Fod: [120 154 125  76  72 134 194  83 117  95 135 137 115 103 112 123 161]
Tav: [106 140 102  76  74 166 156 112 168 107 127 131 107 109  96 155 157]
gupin: [106 142 104  78  74 166 158 113 165 104 127 134 104 110  97 154 157]
feru: [106 142 104  78  74 166 158 113 165 104 127 140 104 110  97 154 157]
daza: [120 155 124  79  69 133 192  82 119  97 136 138 114 103 112 126 161]
Fene: [120 154 122  81  67 134 189  82 121  99 155 109 127 107  96 131 161]
magil: [105 144 107  81  75 164 162 112 160  99 126 137 101 111  97 152 157]
zit: [106 147 109  82  75 163 166 110 156  97 127 140 100 112  99 150 157]
koni: [120 154 125  73  75 137 194  85 118  94 134 137 116 105 111 123 161]
[121 154 125  76  72 134 193  82 117  96 135 137 116 105 112 123 161] => Fod
present: [109 107] => no
[127 131 107 109  96 155] => Tav
[119  97 136 138 114 103 112 126 161] => daza

feru: [106 133 123 131 129 116 120  95 116 131 159 112 124 152]
nafo: [133 149 114 123 119 147  95 116 120 148 112  92 154 110]
Fod: [106 133 123 149 129 116 155 138 156 131 159 112 124 152]
zit: [106 133 123 160 129 116 155 138 156 131 159 112 124 152]
Fene: [ 99 131 145 150 125 116 119 156 142  87 179 108 130 122]
Tav: [133 149 114 123 119 147  95 116 120 148 112  92 154  99]
present: [ 92 154] => yes
[133 149 114 123 119 147  95 116 120 148 112  92 154  99] => Tav

gupin: [126 139 121 116 132 159 117]
nafo: [ 87 149  92 116 132 159 117]
Fene: [156  93 146 139 112  94  67]
magil: [116  87 149  92 132  81 102]
[116  87 149] => magil
[ 87 149  92 116 132] => nafo
[156  94 146 140 112  95  67] => Fene
[156  93 146] => Fene
[116  87 149  92 132  81] => magil
present: [117 159 132 116] => no

lupif: [103 133 137 125 133  92 128 134 120 123  95 124 136 139 131  93 133 114
 167 146 148 146 128 141 147  96 104 132 107 135 125 184 112 133 138 102
 109]
gupin: [103 133 137 125 133  92 128 134 120 123  95 124 136 139 131  93 133 114
 167 146 148 146 104 147  96 141 132 128 134 143 136 131 144 140 132 127
 143]
Tobop: [103 133 137 125 133  92 128 134 120 123  95 124 136 139 131  93 133 114
 167 146 148 146 128 141 147  96 104 132 107 135 141 136 117 137 144 131
 121]
[102 132 137 125 132  92 127 134 120 123  95 124 136 138 132  93 132 114
 167 146 148 146 128 141 147  96 105 132 106 136 126 183 113 133 138 102
 109] => lupif
[103 133 137 125 133  92 128 134 120 123  95 124 136 139 131  93 133 114
 167 146 148 146 104 147  96 141 132 128 134 143 136 131 144 140 132 127
 143] => gupin
[103 133 137 125 133  92 128 134 120 123  95 124 136 139 131  93 133 114
 167 146 148 146 128 141 147  96 104 132 107 135 141 136 117 137 144 131
 121] => Tobop

gupin: [127 128 128 128 129 130 129 131 131 132 134 132 167 136 132 135 138 175
 138 147 149 141 187 164 150 182 143 137 152 142 191 171 150 143 141 178
 187 148 163 133 161 137 136 195 160 132 136 134 189 190 132 142 141 150
 139 145 134 182 137 136]
koni: [127 128 128 128 128 128 128 128 128 128 128 128 128 128 128 128 128 128
 128 128 128 128 128 128 128 128 128 128 129 128 129 130 130 129 131 144
 156 141 154 133 159 136 136 191 160 132 137 134 189 190 132 142 141 151
 138 144 133 182 137 136]
Tobop: [129 128 128 128 128 128 128 128 128 128 128 128 128 128 128 128 128 130
 129 131 134 134 169 156 148 181 143 136 153 142 193 170 149 142 141 179
 187 148 162 133 162 137 136 193 160 132 137 134 189 191 132 141 141 151
 138 145 133 181 137 136]
feru: [127 128 128 128 129 130 129 131 131 132 134 132 167 136 132 135 138 175
 138 147 149 141 187 164 150 182 143 137 152 142 191 171 150 143 141 178
 187 148 163 133 161 137 136 195 160 132 136 134 189 190 132 131 133 141
 135 142 133 178 137 136]
nafo: [129 128 130 128 130 128 128 128 128 128 128 128 128 128 128 134 139 175
 137 146 150 141 190 164 150 186 143 137 153 142 194 170 148 142 141 179
 186 148 162 133 162 136 136 195 159 132 137 134 189 189 132 142 141 151
 138 145 133 183 137 136]
zit: [129 128 128 128 128 128 128 128 128 128 128 128 130 129 129 130 133 157
 135 144 148 140 187 164 150 185 143 137 154 142 194 170 149 143 141 179
 190 148 163 133 160 137 136 193 159 132 137 134 189 190 132 142 141 151
 138 145 133 181 137 136]
daza: [129 128 128 128 128 128 128 128 128 128 128 128 128 128 128 128 128 130
 129 131 134 134 169 156 148 181 143 136 153 142 193 170 149 142 141 179
 187 148 162 133 162 137 136 193 160 132 137 134 189 191 132 142 141 151
 138 145 133 184 137 136]
[127 128 128 128 129 128 127 128 128 128 128 128 128 128 128 128 128 128
 128 128 128 128 127 128 128 128 128 128 129 129 129 130 130 129 131 144
 156 141 153 133 158 136 136 191 160 131 137 134 189 190 132 142 141 151
 138 144 133 182 137 135] => koni
present: [189 134 136 132 160] => no
[129 128 128 128 128 128 128 128 128 128 128 128 128 128 128 128 128 130
 129 131 134 134 169 156 148 181 143 136 153 142 193 170 149 142 141 179
 187 148 162 133 162 137 136 193 160 132 137 134 189 191 132 141 141 151
 138 145 133 181 137 136] => Tobop
[126 129 126 126 128 129 129 130 130 132 134 133 165 135 131 134 138 176
 138 148 149 138 187 165 149 182 142 139 153 141 192 170 150 144 140 180
 186 147 163 134 161 137 137 195 160 131 135 134 190 189 131 139 141 150
 140 145 134 182 139 136] => gupin
[128 128 128 128 128 134 139 175 137 146 150 141] => nafo
present: [130 129] => yes

gupin: [177 128 181 124 175 169 170 169 136 134 132 133 176 131  73 158 137 161
 179 176 130 131 175 185 130 133  79 133 168 144 163 170]
lupif: [ 98 137 101 122 101  91 102 100 132 135 130 134  99 136 195 101 131  95
  98  99 132 127 101 107 131 133 201  96 132 136  97  98]
koni: [106 135 109 157 106 119 115 112 132 129 135 132 114 135 145 122 128 121
 104 106 132 129 102  97 137 132 141 120 130 139 113 121]
nafo: [ 98 137 101 122 101  91 102 100 132 135 130 134  99 136 195 101 131  95
  98  99 132 127 101 107 131 133  57 145 158 144 159 149]
magil: [167 132 171 119  86 161 164 166 126 112 128 130  90 134  61 158 128 165
 172 170 131 128 169 174 129 130  59 163 144 133 168 173]
Tobop: [167 132 171 119 164 161 164 166 126 120 128 130 161 134  61 158 128 165
 172 170 131 128 169 174 129 130  59 163 144 133 168 173]
feru: [177 128 181 124 175 169 170 169 136 134 132 133 176 131  73 158 137 161
 179 176 130 131 175 185 130 133  79 171 148 145 155 153]
[ 98 137 100 122 101  91 102 101 132 134 130 134  98 136 195  99 132  95
  98 100 132 127 101 107 131 133  56 145 158 144 159 148] => nafo
[167 132 171 119 164 161 164 166 126 120 128 130 161 134  61 158 128 165
 172 170 131 128 169 174 129 130  59 163 144 133 168 173] => Tobop
present: [101 107 131 133 201] => yes
present: [161 179] => yes
present: [129 130] => yes
[ 98 137 101 121 100  91 102 101 131 136 129 134  99 136 194 101 131  95
  97 100 132 127 100 108 130 133 200  96 132 134  96  98] => lupif

gupin: [117 122 112 140 147 133 136 144 106 147 140 112 127]
feru: [140 121 145 114 109 132 130 107 155 154 108 110 151]
magil: [104 130 103 160 156 125 128 159 103 151 154 145 115]
lupif: [129 128 129 141 132 130 134 133 134 186 136 112 161]
koni: [100 132  98 161 159 127 127 165  97 149 165 133 176]
Fod: [137 132 134 131 121 132 126 130 128 111 131 143 192]
Tobop: [120 124 119 146 149 129 136 146 118 105 142 141 153]
Fene: [134 133 134 118 137 134 131 125 126 129 122 119  57]
Tav: [147 133 154 113 109 131 127 111 161 154 116 128 115]
present: [132 134 131 121] => yes
present: [133 134] => yes

gupin: [134  91  56 137 167 112]
koni: [138 167  66 199  94 185]
lupif: [ 70 121  64 199  69 157]
[137 167] => gupin
[136  91  55 137 167 109] => gupin
[135 165  66 200  96 186] => koni
[ 69 157] => lupif

lupif: [113 130 102 160  53 133 127]
magil: [167 128 154 156 122 122 128]
Tav: [160  53 133 126  65 121 121]
[160  53 133 127] => lupif
present: [113 130 102 160] => yes
[160  52 133 125  65 122 121] => Tav
present: [160  53 133] => yes
[133 126  65 121 121] => Tav
[113 131 103 160  56 131 127] => lupif
present: [127 133  53 160 102] => no

Tav: [132 132 123  93 119  99 116]
Fene: [132 132 123  93 119 106 114]
Tobop: [132 132 123  93 119  99 119]
present: [119  93 123] => no
[132 132 123  93 119  99 116] => Tav
present: [132 123  93 119] => yes
present: [119  93 123 132 132] => no
[132 123  93 119  99 116] => Tav
[132 132 123  93 119 106 114] => Fene

feru: [169  75  98 117 134  89 103 141 138 143 149 112 149 135 112 127 113 134
 104 124  73 114 144]
Tobop: [ 75 138 149 117 134 141 103 143 169  98  89 112 149 135 142 117 135 142
 143 141 162 112 119]
zit: [ 75 138 149 117 134 141 103 143 169  98  89 112 149 135 112 127 113 134
 104 124  73 114 129]
present: [141 137 143 149] => no
[ 75 138 149 117 134 141 103 143 169  98  89 112 149 135 142 117 135 142
 143 141 162 112 119] => Tobop
[ 75 138 149 117 134 141 103 143 169  98  89 112 149 135 112 127 113 134
 104 124  73 114 129] => zit

lupif: [ 96  60 132 168 185 157 188 172 138 155]
gupin: [168 185 157 188 172 136 125 114 103 107]
Tobop: [136  98 138 155 132 157 185 188 168 172]
[136  98 138 155 132 157 185] => Tobop
[168 185 157 188 172 138] => lupif
[132 168 185 157 188 172 138 155] => lupif
[168 185 158 188 172 137 125 114 104 107] => gupin

